Below is a small trained network, with its code and all its weights. Each question gives an input and a target symbol and asks what happens when units are switched off, that is, made to give their printed mean instead of their output.

import numpy as np


def w(rows, s, z=0):
    codes = np.array(rows[::2]) - 128.0
    scale = np.full(codes.shape[1], s)
    scale[-1] = z or s
    return codes * scale


def norm(h):
    return h / np.sqrt((h * h).mean(-1, keepdims=True) + 1e-5)


def f(y):
    return y / 2 * (1 + np.tanh(0.7978845608 * (y + 0.044715 * y**3)))


def softmax(a):
    e = np.exp(a - a.max(-1, keepdims=True))
    return e / e.sum(-1, keepdims=True)


def log_softmax(a):
    a = a - a.max(-1, keepdims=True)
    return a - np.log(np.exp(a).sum(-1, keepdims=True))


def net(x, mask):
    ids = ['αβγδεζθπσφψω'.index(c) for c in x.split()]
    T = len(ids)
    res = E[ids] + P[:T]
    r = norm(res)
    for j in range(2):
        rows = slice(4 * j, 4 * j + 4)
        q, k, v = (r @ M[0][rows].T for M in (Q, K, V))
        z = softmax(np.where(np.tri(T) > 0, q @ k.T / 4**0.5, -1e9)) @ v
        o = O[0][rows]
        res = res + np.where(mask[j], z, o[:, -1]) @ o[:, :-1]
    y = f(norm(res) @ A[0][:, :-1].T + A[0][:, -1])
    res = res + np.where(mask[2:26], y, B[0][:, -1]) @ B[0][:, :-1]
    return log_softmax(norm(res)[-1] @ U[:, :-1].T + U[:, -1])


Q, K, V, O, A, B = {}, {}, {}, {}, {}, {}
E = w([
[135,72,146,161,150,156,251,191,136,202,136],'α',
[35,135,194,99,224,103,169,161,54,37,106],'β',
[88,113,187,107,159,159,191,157,128,69,245],'γ',
[217,132,163,108,151,100,180,83,190,180,137],'δ',
[133,187,101,110,157,173,45,188,31,122,169],'ε',
[97,153,69,71,199,67,81,33,142,131,129],'ζ',
[56,127,60,25,126,178,141,136,118,199,136],'θ',
[109,51,39,187,213,135,67,161,64,125,172],'π',
[116,117,19,97,123,168,71,68,100,142,180],'σ',
[59,87,60,163,171,153,126,139,191,198,170],'φ',
[119,153,132,144,122,203,92,185,182,144,250],'ψ',
[218,150,74,169,226,88,168,69,118,96,149],'ω',
],0.011)
P = w([
[147,61,113,152,59,99,136,73,73,153,135],'0',
[177,3,158,119,171,124,62,135,113,145,153],'1',
[148,56,175,154,132,185,97,54,69,164,127],'2',
[167,101,71,83,157,164,127,180,214,45,49],'3',
[120,194,68,135,125,97,172,137,126,154,171],'4',
[142,148,133,149,121,254,165,65,145,86,21],'5',
[121,129,201,176,199,206,67,80,132,183,90],'6',
[129,199,96,203,142,152,182,65,52,148,187],'7',
],0.0079)
Q[0] = w([
[137,134,154,141,49,114,89,183,144,51,95],'H0',
[118,135,103,161,105,128,141,114,85,118,108],'H0',
[93,140,198,139,1,83,124,155,122,69,117],'H0',
[113,137,197,145,24,70,42,184,115,119,146],'H0',
[146,82,155,89,169,32,71,193,134,175,193],'H1',
[173,42,139,138,120,248,92,97,165,29,36],'H1',
[119,95,231,164,207,213,62,58,90,229,120],'H1',
[146,91,132,68,185,173,60,190,227,112,11],'H1',
],0.0088)
K[0] = w([
[162,48,81,77,117,89,106,131,139,138,98],'H0',
[121,124,126,145,64,129,112,103,111,105,90],'H0',
[143,11,65,119,97,91,180,56,143,178,90],'H0',
[154,61,87,126,94,73,141,101,119,205,110],'H0',
[118,143,169,146,125,112,140,59,25,237,185],'H1',
[160,34,91,53,98,2,115,205,153,110,122],'H1',
[96,238,59,181,50,51,178,168,143,120,143],'H1',
[165,103,132,87,165,54,94,215,122,150,239],'H1',
],0.0088)
V[0] = w([
[206,156,90,150,105,128,49,181,93,201,49],'H0',
[146,176,147,131,60,179,37,139,194,131,246],'H0',
[110,164,173,92,100,83,70,165,40,66,153],'H0',
[73,132,48,136,187,89,157,60,132,188,72],'H0',
[155,168,1,227,113,173,53,146,146,87,224],'H1',
[110,118,158,89,80,223,141,222,24,136,172],'H1',
[220,87,201,155,167,105,159,215,128,68,181],'H1',
[121,87,123,193,154,159,96,190,191,218,97],'H1',
],0.0063)
O[0] = w([
[195,183,133,58,170,174,118,154,83,174,152,52],'H0',
[167,141,84,140,23,129,75,124,126,97,130,116],'H0',
[91,169,108,133,153,118,200,101,91,160,69,92],'H0',
[152,67,137,112,192,125,51,130,170,156,133,162],'H0',
[137,121,97,91,124,78,195,135,67,80,204,39],'H1',
[116,143,198,143,157,217,154,38,149,99,155,1],'H1',
[129,135,94,199,127,115,130,82,97,193,214,43],'H1',
[85,151,254,93,100,98,81,142,41,112,135,124],'H1',
],0.0092,0.0027)
A[0] = w([
[97,124,193,149,124,173,120,34,66,160,166,182],'N0',
[152,100,156,52,86,125,178,151,110,94,54,130],'N1',
[29,183,99,106,70,133,134,78,64,163,83,53],'N2',
[154,141,69,141,106,181,75,127,101,57,112,90],'N3',
[168,175,121,87,166,177,96,154,85,171,161,223],'N4',
[188,95,153,150,74,129,91,84,138,138,139,149],'N5',
[83,62,137,120,109,179,136,148,158,94,203,170],'N6',
[124,82,192,94,110,159,117,145,130,170,102,133],'N7',
[173,196,110,156,94,67,154,70,106,111,95,108],'N8',
[142,131,134,225,129,240,191,214,158,181,100,98],'N9',
[91,106,142,87,90,186,122,168,154,201,169,100],'N10',
[192,81,131,30,74,122,90,100,143,149,154,82],'N11',
[93,86,97,139,191,161,158,126,181,205,132,66],'N12',
[95,96,94,177,134,89,82,158,136,123,142,211],'N13',
[106,118,140,137,127,27,121,140,53,140,255,103],'N14',
[141,95,119,143,164,177,43,115,86,64,112,57],'N15',
[159,232,105,114,168,145,151,124,49,166,74,183],'N16',
[150,89,42,160,141,81,138,164,117,171,102,37],'N17',
[183,201,106,141,29,152,149,156,151,109,128,77],'N18',
[184,60,139,90,174,106,196,170,130,116,160,181],'N19',
[145,122,82,87,100,34,164,175,84,112,131,3],'N20',
[121,128,95,85,152,151,100,194,141,116,49,103],'N21',
[117,150,137,197,166,52,64,118,175,109,85,173],'N22',
[92,155,151,186,234,49,208,132,98,133,90,141],'N23',
],0.009,0.0034)
B[0] = w([
[166,233,61,178,177,29,142,201,214,106,119,210],'N0',
[66,202,102,147,150,86,112,114,134,86,168,200],'N1',
[212,115,218,179,127,118,118,140,125,103,155,191],'N2',
[72,151,178,94,140,139,113,80,128,150,127,158],'N3',
[141,121,85,176,91,96,171,127,131,171,86,249],'N4',
[102,157,171,120,119,155,54,122,111,110,174,209],'N5',
[169,122,110,144,95,145,120,117,31,130,80,182],'N6',
[128,155,137,148,110,99,195,236,164,113,122,203],'N7',
[90,73,104,107,102,125,135,181,73,139,125,183],'N8',
[95,102,146,80,143,32,84,47,83,124,148,195],'N9',
[168,130,96,63,82,159,112,172,112,96,72,178],'N10',
[90,172,105,212,129,145,98,140,190,181,136,254],'N11',
[106,84,161,57,121,123,89,142,118,62,113,237],'N12',
[167,96,170,116,116,196,135,111,98,141,122,232],'N13',
[105,94,167,128,146,104,214,90,141,142,44,168],'N14',
[64,112,130,160,138,143,228,104,124,155,197,159],'N15',
[152,89,190,114,119,151,91,93,131,168,80,245],'N16',
[124,169,177,162,121,164,218,154,154,73,154,236],'N17',
[135,91,114,25,166,178,100,93,114,130,128,181],'N18',
[112,209,143,89,94,152,62,132,83,146,149,230],'N19',
[68,106,112,125,198,79,147,128,147,153,219,165],'N20',
[88,148,96,158,99,115,175,85,129,140,93,229],'N21',
[218,80,128,126,107,116,120,119,93,86,111,240],'N22',
[126,145,123,121,89,255,76,143,136,124,102,237],'N23',
],0.0077,0.0052)
U = w([
[167,201,187,187,133,86,81,181,190,139,177,169],'α',
[112,60,111,112,224,58,63,54,169,127,111,122],'β',
[60,138,62,240,122,152,126,65,163,182,174,39],'γ',
[172,47,146,158,70,169,60,153,96,173,93,200],'δ',
[255,167,103,132,205,203,191,136,102,72,157,36],'ε',
[109,149,13,106,105,108,140,222,161,120,60,112],'ζ',
[81,156,203,118,149,206,139,93,187,71,65,136],'θ',
[158,192,138,113,147,90,168,78,79,201,73,172],'π',
[122,163,74,53,103,145,62,95,78,65,196,179],'σ',
[94,127,215,81,128,44,108,211,71,103,136,3],'φ',
[141,110,135,185,49,70,192,91,135,36,131,152],'ψ',
[125,61,114,146,188,156,215,168,117,182,197,127],'ω',
],0.0078,0.0024)

Each question gives the input, a string of symbols that net reads in full, and the target symbol t.
The units are the heads (4 rows each of Q, K, V and O) and the neurons (one row each of A and B). Each row of codes is followed by its name. A weight is (code - 128) times the scale printed after its matrix; where a second scale follows, it is the last column's (O, A, B and U).
mask holds one flag per unit, heads first, then neurons. A switched-off unit (its flag False) gives its mean, the last column of its rows in O or B, instead of its output. The means were averaged over made-up inputs and are rounded, as every weight is.
A unit's drop is (log p(t) with every unit on - log p(t) with that unit switched off) / (log p(t) with every unit on - log p(t) with every unit switched off).
The circuit of an input: a set's keep is (log p(t) with only the set's units on - log p(t) with every unit switched off) / (log p(t) with every unit on - log p(t) with every unit switched off). Starting from the 12 units with the biggest drops (on a tie, the unit counted first), units are removed one at a time, each time the one whose removal leaves the highest keep (on an exact tie, the one counted first), for as long as the keep stays at least 0.8.
circuit, biggest first: the units of the circuit, biggest drop first
most important unit: the unit with the biggest drop
top k neurons: the k neurons with the biggest drops, biggest first
which heads matter: for each layer, one digit per head in row order, 1 if its drop is at least 0.15 and else 0, layers parted by /
input δ δ θ α θ ε ζ α, target ε: circuit, biggest first => [H1]
input δ φ ζ δ, target φ: which heads matter => 01
input ε ε π θ, target ε: circuit, biggest first => [H1; N0]
input ψ ψ θ ε ζ δ, target π: top 2 neurons => [N16; N17]
input φ δ δ α, target δ: which heads matter => 11
input θ δ σ, target θ: which heads matter => 01
input θ ζ δ ψ θ, target δ: circuit, biggest first => [N2; N0]
input θ θ θ θ δ α ζ σ, target α: circuit, biggest first => [H1; N0]
input δ β δ, target θ: circuit, biggest first => [H0; N23]
input δ δ α β ε, target α: which heads matter => 01
input δ δ ε φ θ γ, target φ: which heads matter => 01
input δ π θ, target ζ: circuit, biggest first => [N7; N16]
input ε δ ζ π θ, target π: which heads matter => 10
input θ α ζ ζ δ, target ζ: which heads matter => 01
input ζ ε ε θ φ δ δ, target π: most important unit => H0
input δ δ β ω γ θ ζ θ, target θ: which heads matter => 01
input θ δ δ ψ ψ δ, target ψ: which heads matter => 11
input ψ ε δ δ δ θ ζ, target δ: which heads matter => 00
input δ δ α δ β ε, target π: circuit, biggest first => [H0; N4]
input δ θ ε β δ δ ψ ε, target δ: circuit, biggest first => [N16]
input φ ζ δ ω α δ σ, target γ: top 2 neurons => [N15; N4]
input δ θ ω δ θ, target ω: top 2 neurons => [N20; N17]
input φ θ σ δ α θ, target δ: top 2 neurons => [N0; N13]
input ζ δ α, target φ: top 2 neurons => [N9; N19]
